Here is a tiny trained network, its code and every weight. The questions are about switching its units off for an input and a target symbol, where a switched-off unit gives its printed mean instead of its output.

import numpy as np


def w(rows, s, z=0):
    codes = np.array(rows[::2]) - 128.0
    scale = np.full(codes.shape[1], s)
    scale[-1] = z or s
    return codes * scale


def f(y):
    return y / 2 * (1 + np.tanh(0.7978845608 * (y + 0.044715 * y**3)))


def softmax(a):
    e = np.exp(a - a.max(-1, keepdims=True))
    return e / e.sum(-1, keepdims=True)


def log_softmax(a):
    a = a - a.max(-1, keepdims=True)
    return a - np.log(np.exp(a).sum(-1, keepdims=True))


def net(x, mask):
    ids = ['βγδετφψ'.index(c) for c in x.split()]
    T = len(ids)
    res = E[ids] + P[:T]
    q, k, v = (res @ M[0].T for M in (Q, K, V))
    z = softmax(np.where(np.tri(T) > 0, q @ k.T / 4**0.5, -1e9)) @ v
    res = res + np.where(mask[0], z, O[0][:, -1]) @ O[0][:, :-1]
    y = f(res @ A[0][:, :-1].T + A[0][:, -1])
    res = res + np.where(mask[1:13], y, B[0][:, -1]) @ B[0][:, :-1]
    return log_softmax(res[-1] @ U[:, :-1].T + U[:, -1])


Q, K, V, O, A, B = {}, {}, {}, {}, {}, {}
E = w([
[152,128,207],'β',
[159,130,202],'γ',
[65,4,148],'δ',
[114,81,95],'ε',
[227,239,222],'τ',
[126,120,73],'φ',
[179,221,241],'ψ',
],0.017)
P = w([
[254,38,119],'0',
[237,66,138],'1',
[190,96,143],'2',
[151,125,143],'3',
[121,151,144],'4',
[96,175,142],'5',
[72,187,142],'6',
[58,217,136],'7',
],0.013)
Q[0] = w([
[116,86,81],'H0',
[146,94,178],'H0',
[173,111,36],'H0',
[46,91,2],'H0',
],0.016)
K[0] = w([
[67,122,122],'H0',
[168,177,126],'H0',
[92,56,162],'H0',
[10,189,128],'H0',
],0.014)
V[0] = w([
[102,50,11],'H0',
[43,92,243],'H0',
[63,163,162],'H0',
[107,140,164],'H0',
],0.011)
O[0] = w([
[82,115,39,102],'H0',
[254,112,35,120],'H0',
[141,56,134,3],'H0',
[138,113,151,105],'H0',
],0.0094,0.0073)
A[0] = w([
[170,88,141,61],'N0',
[162,230,136,221],'N1',
[67,9,150,157],'N2',
[178,35,96,94],'N3',
[204,18,95,53],'N4',
[124,145,162,221],'N5',
[137,177,173,196],'N6',
[71,136,36,112],'N7',
[203,104,121,254],'N8',
[96,151,178,208],'N9',
[105,196,151,113],'N10',
[133,55,77,125],'N11',
],0.014,0.0094)
B[0] = w([
[108,169,159,138],'N0',
[99,64,131,252],'N1',
[157,96,196,192],'N2',
[204,142,109,177],'N3',
[152,157,89,180],'N4',
[99,141,99,212],'N5',
[99,116,74,238],'N6',
[143,121,254,189],'N7',
[65,202,120,215],'N8',
[151,152,118,227],'N9',
[175,143,127,195],'N10',
[125,74,63,184],'N11',
],0.014,0.016)
U = w([
[78,203,127,229],'β',
[91,140,126,199],'γ',
[199,206,94,157],'δ',
[98,82,203,6],'ε',
[192,227,215,101],'τ',
[144,205,254,3],'φ',
[166,117,155,117],'ψ',
],0.0088,0.0045)

Each question gives the input, a string of symbols that net reads in full, and the target symbol t.
The units are the heads (4 rows each of Q, K, V and O) and the neurons (one row each of A and B). Each row of codes is followed by its name. A weight is (code - 128) times the scale printed after its matrix; where a second scale follows, it is the last column's (O, A, B and U).
mask holds one flag per unit, heads first, then neurons. A switched-off unit (its flag False) gives its mean, the last column of its rows in O or B, instead of its output. The means were averaged over made-up inputs and are rounded, as every weight is.
A unit's drop is (log p(t) with every unit on - log p(t) with that unit switched off) / (log p(t) with every unit on - log p(t) with every unit switched off).
The circuit of an input: a set's keep is (log p(t) with only the set's units on - log p(t) with every unit switched off) / (log p(t) with every unit on - log p(t) with every unit switched off). Starting from the 12 units with the biggest drops (on a tie, the unit counted first), units are removed one at a time, each time the one whose removal leaves the highest keep (on an exact tie, the one counted first), for as long as the keep stays at least 0.8.
units of the circuit, in order: the units of the circuit, biggest drop first
most important unit: the unit with the biggest drop
top k neurons: the k neurons with the biggest drops, biggest first
drop of u: that unit's drop, to one decimal
input φ ε φ φ β, target β: units of the circuit, in order => [H0]
input φ ψ ψ β τ β β δ, target δ: units of the circuit, in order => [H0, N1]
input β γ ε ε ε δ δ, target ψ: units of the circuit, in order => [H0, N2, N3]
input ε ε δ ε ε δ, target ψ: top 3 neurons => [N1, N11, N3]
input δ γ δ, target δ: units of the circuit, in order => [H0, N3]
input ψ δ δ δ ε β γ ψ, target γ: top 3 neurons => [N1, N6, N8]
input φ ε ε φ τ δ δ, target φ: top 3 neurons => [N1, N2, N11]
input γ ψ β ε δ γ δ ε, target δ: top 2 neurons => [N1, N3]
input ε φ ε, target φ: top 3 neurons => [N1, N7, N6]
input τ ε γ, target β: top 2 neurons => [N6, N5]
input δ γ τ ε ε, target ε: drop of N4 => 0.2
input ε δ γ δ φ φ φ, target ε: drop of N3 => 0.2
input δ τ ψ φ τ, target γ: drop of N10 => -0.1
input ψ φ γ ε δ φ, target δ: drop of N3 => 0.3
input δ δ ε γ τ, target β: most important unit => N8
